Below is a small trained network, with its code and all its weights. Each question gives an input and a class and asks what happens when units are switched off, that is, made to give their printed mean instead of their output.

import numpy as np


def w(rows, s, z=0):
    codes = np.array(rows[::2]) - 128.0
    scale = np.full(codes.shape[1], s)
    scale[-1] = z or s
    return codes * scale


def norm(h):
    return h / np.sqrt((h * h).mean(-1, keepdims=True) + 1e-5)


def f(y):
    return y / 2 * (1 + np.tanh(0.7978845608 * (y + 0.044715 * y**3)))


def log_softmax(a):
    a = a - a.max(-1, keepdims=True)
    return a - np.log(np.exp(a).sum(-1, keepdims=True))


def net(x, mask):
    res = np.array(x, float).reshape(1, 3) / 4 @ E
    u = 0
    for l in range(3):
        y = f(norm(res) @ A[l][:, :-1].T + A[l][:, -1])
        res = res + np.where(mask[u : u + 6], y, B[l][:, -1]) @ B[l][:, :-1]
        u += 6
    return log_softmax(norm(res)[-1] @ U[:, :-1].T + U[:, -1])


A, B = {}, {}
E = w([
[59,87,134,174,76,140,182,5],'x0',
[253,163,128,156,67,151,201,112],'x1',
[67,144,146,112,255,99,175,154],'x2',
],0.0074)
A[0] = w([
[78,61,129,181,74,175,127,127,102],'L0N0',
[119,140,150,125,230,148,223,3,4],'L0N1',
[101,126,223,184,95,124,104,233,138],'L0N2',
[113,91,109,59,122,122,33,17,141],'L0N3',
[74,113,169,155,61,5,145,72,95],'L0N4',
[112,88,76,89,108,101,49,83,62],'L0N5',
],0.0059,0.0021)
B[0] = w([
[121,152,81,132,185,73,199,142,199],'L0N0',
[134,179,164,119,99,164,133,132,251],'L0N1',
[224,155,115,2,60,183,135,130,162],'L0N2',
[149,170,41,149,98,111,110,201,230],'L0N3',
[96,99,154,203,75,86,193,153,215],'L0N4',
[152,147,59,88,117,199,151,122,180],'L0N5',
],0.0089,0.0032)
A[1] = w([
[2,51,70,44,118,139,146,38,52],'L1N0',
[51,146,72,166,105,221,196,118,255],'L1N1',
[180,233,121,99,238,167,142,156,24],'L1N2',
[141,150,93,78,136,239,19,103,209],'L1N3',
[126,89,147,87,168,64,50,213,54],'L1N4',
[169,169,144,149,122,111,215,130,131],'L1N5',
],0.0062,0.00086)
B[1] = w([
[178,176,171,111,118,79,154,138,189],'L1N0',
[132,216,92,166,219,145,2,165,241],'L1N1',
[120,131,80,103,82,88,211,100,253],'L1N2',
[104,49,140,120,88,148,48,112,198],'L1N3',
[133,121,79,177,79,210,155,8,222],'L1N4',
[117,134,203,94,85,186,178,100,208],'L1N5',
],0.0082,0.0044)
A[2] = w([
[221,103,216,107,82,74,116,218,28],'L2N0',
[255,86,89,145,84,81,187,96,175],'L2N1',
[84,138,97,140,86,184,94,231,190],'L2N2',
[134,117,140,195,85,78,233,122,101],'L2N3',
[177,165,114,156,196,208,143,115,216],'L2N4',
[104,112,74,64,180,203,149,58,7],'L2N5',
],0.0075,0.0014)
B[2] = w([
[2,88,158,129,63,103,135,188,152],'L2N0',
[120,138,163,160,193,86,111,146,253],'L2N1',
[127,120,113,77,101,88,187,64,211],'L2N2',
[201,63,100,83,162,126,61,145,243],'L2N3',
[109,97,139,112,149,155,88,92,189],'L2N4',
[61,104,155,135,115,177,152,190,213],'L2N5',
],0.01,0.0043)
U = w([
[133,83,39,27,52,126,94,97,100],'0',
[11,95,106,86,139,191,169,176,177],'1',
[117,81,209,147,33,63,119,206,59],'2',
[182,109,148,64,179,69,210,171,230],'3',
[108,195,19,198,91,57,134,119,177],'4',
[42,211,150,165,205,75,113,111,121],'5',
[226,105,133,195,134,97,68,109,207],'6',
[136,193,202,176,150,199,177,58,3],'7',
],0.012,0.0011)

Each question gives the input, the list of numbers given to net, and the class t.
The units are the neurons (one row each of A and B). Each row of codes is followed by its name. A weight is (code - 128) times the scale printed after its matrix; where a second scale follows, it is the last column's (A, B and U).
mask holds one flag per neuron, layer by layer. A switched-off neuron (its flag False) gives its mean, the last column of its row in B, instead of its output. The means were averaged over made-up inputs and are rounded, as every weight is.
A unit's drop is (log p(t) with every unit on - log p(t) with that unit switched off) / (log p(t) with every unit on - log p(t) with every unit switched off).
The circuit of an input: a set's keep is (log p(t) with only the set's units on - log p(t) with every unit switched off) / (log p(t) with every unit on - log p(t) with every unit switched off). Starting from the 12 units with the biggest drops (on a tie, the unit counted first), units are removed one at a time, each time the one whose removal leaves the highest keep (on an exact tie, the one counted first), for as long as the keep stays at least 0.8.
units of the circuit, in order: the units of the circuit, biggest drop first
most important unit: the unit with the biggest drop
k most important neurons of layer l: the k neurons of layer l with the biggest drops, biggest first
input [2,-1,-2], class 4: most important unit -> L1N1
input [-4,-5,6], class 1: units of the circuit, in order -> L1N4, L2N5
input [-5,8,-8], class 2: units of the circuit, in order -> L2N0, L1N4
input [-8,-8,4], class 1: units of the circuit, in order -> L1N4, L1N1
input [4,0,0], class 4: units of the circuit, in order -> L1N1, L0N4
input [-7,-5,3], class 1: units of the circuit, in order -> L2N5, L1N4
input [-1,-2,7], class 1: 2 most important neurons of layer 2 -> L2N5, L2N1
input [2,7,-1], class 6: units of the circuit, in order -> L2N3, L2N1
input [8,2,0], class 6: 2 most important neurons of layer 0 -> L0N4, L0N5
input [-6,-5,8], class 1: units of the circuit, in order -> L1N4, L2N5, L1N1
input [-5,-2,5], class 1: units of the circuit, in order -> L2N5, L1N4
input [2,5,0], class 6: 3 most important neurons of layer 2 -> L2N3, L2N5, L2N2
input [-5,1,-6], class 2: 4 most important neurons of layer 2 -> L2N0, L2N3, L2N1, L2N4
input [-6,-6,0], class 0: most important unit -> L1N3
input [7,-3,0], class 4: 2 most important neurons of layer 0 -> L0N4, L0N3
input [1,4,-7], class 6: 2 most important neurons of layer 2 -> L2N5, L2N1
input [-7,-8,4], class 1: units of the circuit, in order -> L1N4, L1N1
input [1,-7,0], class 4: 2 most important neurons of layer 1 -> L1N0, L1N5
input [2,-8,-8], class 4: 2 most important neurons of layer 0 -> L0N0, L0N4
input [-2,-1,6], class 1: most important unit -> L2N5
input [-1,-2,5], class 1: units of the circuit, in order -> L2N5, L1N4
input [0,8,-5], class 2: 2 most important neurons of layer 0 -> L0N5, L0N0
input [-4,0,2], class 1: 2 most important neurons of layer 1 -> L1N4, L1N0
